Below are the code and all the weights of a small trained network. Each question names an input and a class and asks about switching units off, where a switched-off unit gives its printed mean instead of its output.

import numpy as np


def w(rows, s, z=0):
    codes = np.array(rows[::2]) - 128.0
    scale = np.full(codes.shape[1], s)
    scale[-1] = z or s
    return codes * scale


def f(y):
    return np.maximum(y, 0)


def log_softmax(a):
    a = a - a.max(-1, keepdims=True)
    return a - np.log(np.exp(a).sum(-1, keepdims=True))


def net(x, mask):
    res = np.array(x, float).reshape(1, 7) / 4 @ E
    y = f(res @ A[0][:, :-1].T + A[0][:, -1])
    res = res + np.where(mask, y, B[0][:, -1]) @ B[0][:, :-1]
    return log_softmax(res[-1] @ U[:, :-1].T + U[:, -1])


A, B = {}, {}
E = w([
[110,86,96,119,157,108,160,122],'x0',
[97,80,155,136,126,97,160,107],'x1',
[133,169,122,126,108,104,107,143],'x2',
[103,63,141,136,154,136,169,108],'x3',
[118,81,188,138,156,138,161,91],'x4',
[80,147,73,24,130,171,115,3],'x5',
[138,121,192,23,175,66,72,234],'x6',
],0.0072)
A[0] = w([
[130,82,181,89,127,107,154,2,209],'n0',
[59,180,124,36,99,120,90,20,27],'n1',
[176,162,111,205,160,59,194,199,91],'n2',
[151,107,139,86,166,74,99,138,50],'n3',
[102,60,156,188,177,136,144,50,182],'n4',
[153,138,108,159,72,119,159,19,133],'n5',
[152,76,155,38,111,132,81,183,14],'n6',
[171,149,157,133,107,113,243,217,2],'n7',
[130,76,180,37,133,118,188,182,221],'n8',
[161,145,88,160,121,130,101,143,61],'n9',
[106,132,63,223,120,163,156,134,65],'n10',
[144,119,166,198,159,134,142,185,104],'n11',
[133,86,181,195,128,163,123,168,102],'n12',
[70,89,136,45,94,120,124,184,220],'n13',
[226,130,185,133,28,185,73,144,191],'n14',
[140,139,108,199,105,120,133,60,53],'n15',
[190,112,157,174,107,88,106,174,67],'n16',
],0.008,0.0035)
B[0] = w([
[96,73,114,128,144,113,89,143,240],'n0',
[77,120,158,69,197,164,135,39,241],'n1',
[96,66,117,62,221,183,106,51,218],'n2',
[187,175,159,82,138,132,141,161,180],'n3',
[164,161,88,111,25,94,53,185,210],'n4',
[187,218,148,126,50,186,159,160,200],'n5',
[139,179,200,146,160,142,253,155,201],'n6',
[102,112,111,59,196,133,169,93,183],'n7',
[210,171,114,179,86,55,96,171,254],'n8',
[81,72,93,109,188,108,82,155,147],'n9',
[135,101,164,166,124,181,169,236,176],'n10',
[26,83,85,100,116,105,141,27,202],'n11',
[85,128,201,135,112,86,115,71,188],'n12',
[156,187,94,231,107,96,123,112,237],'n13',
[164,104,98,110,91,62,74,80,208],'n14',
[94,182,181,36,116,123,216,215,167],'n15',
[116,91,176,20,146,101,154,85,200],'n16',
],0.0064,0.0069)
U = w([
[22,72,152,61,203,241,114,56,74],'0',
[201,126,109,141,79,183,97,132,254],'1',
[199,228,200,122,112,219,243,254,13],'2',
[101,118,134,122,94,201,52,192,182],'3',
],0.0063,0.0033)

Each question gives the input, the list of numbers given to net, and the class t.
The units are the neurons (one row each of A and B). Each row of codes is followed by its name. A weight is (code - 128) times the scale printed after its matrix; where a second scale follows, it is the last column's (A, B and U).
mask holds one flag per neuron, in row order. A switched-off neuron (its flag False) gives its mean, the last column of its row in B, instead of its output. The means were averaged over made-up inputs and are rounded, as every weight is.
A unit's drop is (log p(t) with every unit on - log p(t) with that unit switched off) / (log p(t) with every unit on - log p(t) with every unit switched off).
The circuit of an input: a set's keep is (log p(t) with only the set's units on - log p(t) with every unit switched off) / (log p(t) with every unit on - log p(t) with every unit switched off). Starting from the 12 units with the biggest drops (on a tie, the unit counted first), units are removed one at a time, each time the one whose removal leaves the highest keep (on an exact tie, the one counted first), for as long as the keep stays at least 0.8.
circuit, biggest first: the units of the circuit, biggest drop first
unit that matters most: the unit with the biggest drop
k most important neurons: the k neurons with the biggest drops, biggest first
drop when u is switched off: that unit's drop, to one decimal
input [2,2,1,-1,5,-5,-4], class 0: unit that matters most : n8
input [-1,-6,-4,-8,1,7,-8], class 2: circuit, biggest first : n5, n15
input [8,5,-6,-3,8,-3,3], class 1: circuit, biggest first : n8, n4
input [3,7,-6,7,6,-3,-4], class 3: circuit, biggest first : n4, n0
input [3,8,4,1,7,3,7], class 2: circuit, biggest first : n6, n8
input [-5,-2,-6,6,-2,-1,-6], class 2: circuit, biggest first : n15, n5
input [5,2,-6,2,8,-1,-6], class 3: 2 most important neurons : n4, n0
input [-2,-1,-5,1,3,-7,5], class 0: circuit, biggest first : n11, n2
input [-6,4,-7,8,7,0,-4], class 3: circuit, biggest first : n4, n0
input [1,-5,-8,2,3,-7,7], class 0: 3 most important neurons : n11, n2, n7
input [5,2,-3,0,-2,-1,8], class 2: circuit, biggest first : n6, n3
input [5,7,-7,3,-7,5,4], class 3: circuit, biggest first : n8, n2
input [-1,3,-1,-3,-1,-1,-8], class 2: circuit, biggest first : n15, n5
input [-3,-4,5,8,-6,-4,-7], class 2: circuit, biggest first : n10
input [5,-8,-5,4,8,7,-8], class 2: 3 most important neurons : n5, n15, n4
input [-2,6,-1,0,-3,-8,-8], class 0: 3 most important neurons : n2, n11, n8
input [4,6,-5,-2,6,-2,-4], class 3: 3 most important neurons : n4, n0, n6
input [3,8,3,3,6,-4,-2], class 3: 2 most important neurons : n4, n1
input [-6,-3,-6,-8,2,4,-7], class 2: 2 most important neurons : n5, n15
input [1,1,0,0,-6,-1,7], class 2: unit that matters most : n6
input [-6,7,-7,-3,6,6,-8], class 2: drop when n5 is switched off : 0.7
input [-8,-8,-1,0,-8,-8,-6], class 0: drop when n2 is switched off : 0.3
input [-1,-2,1,4,7,5,5], class 3: drop when n0 is switched off : 0.2
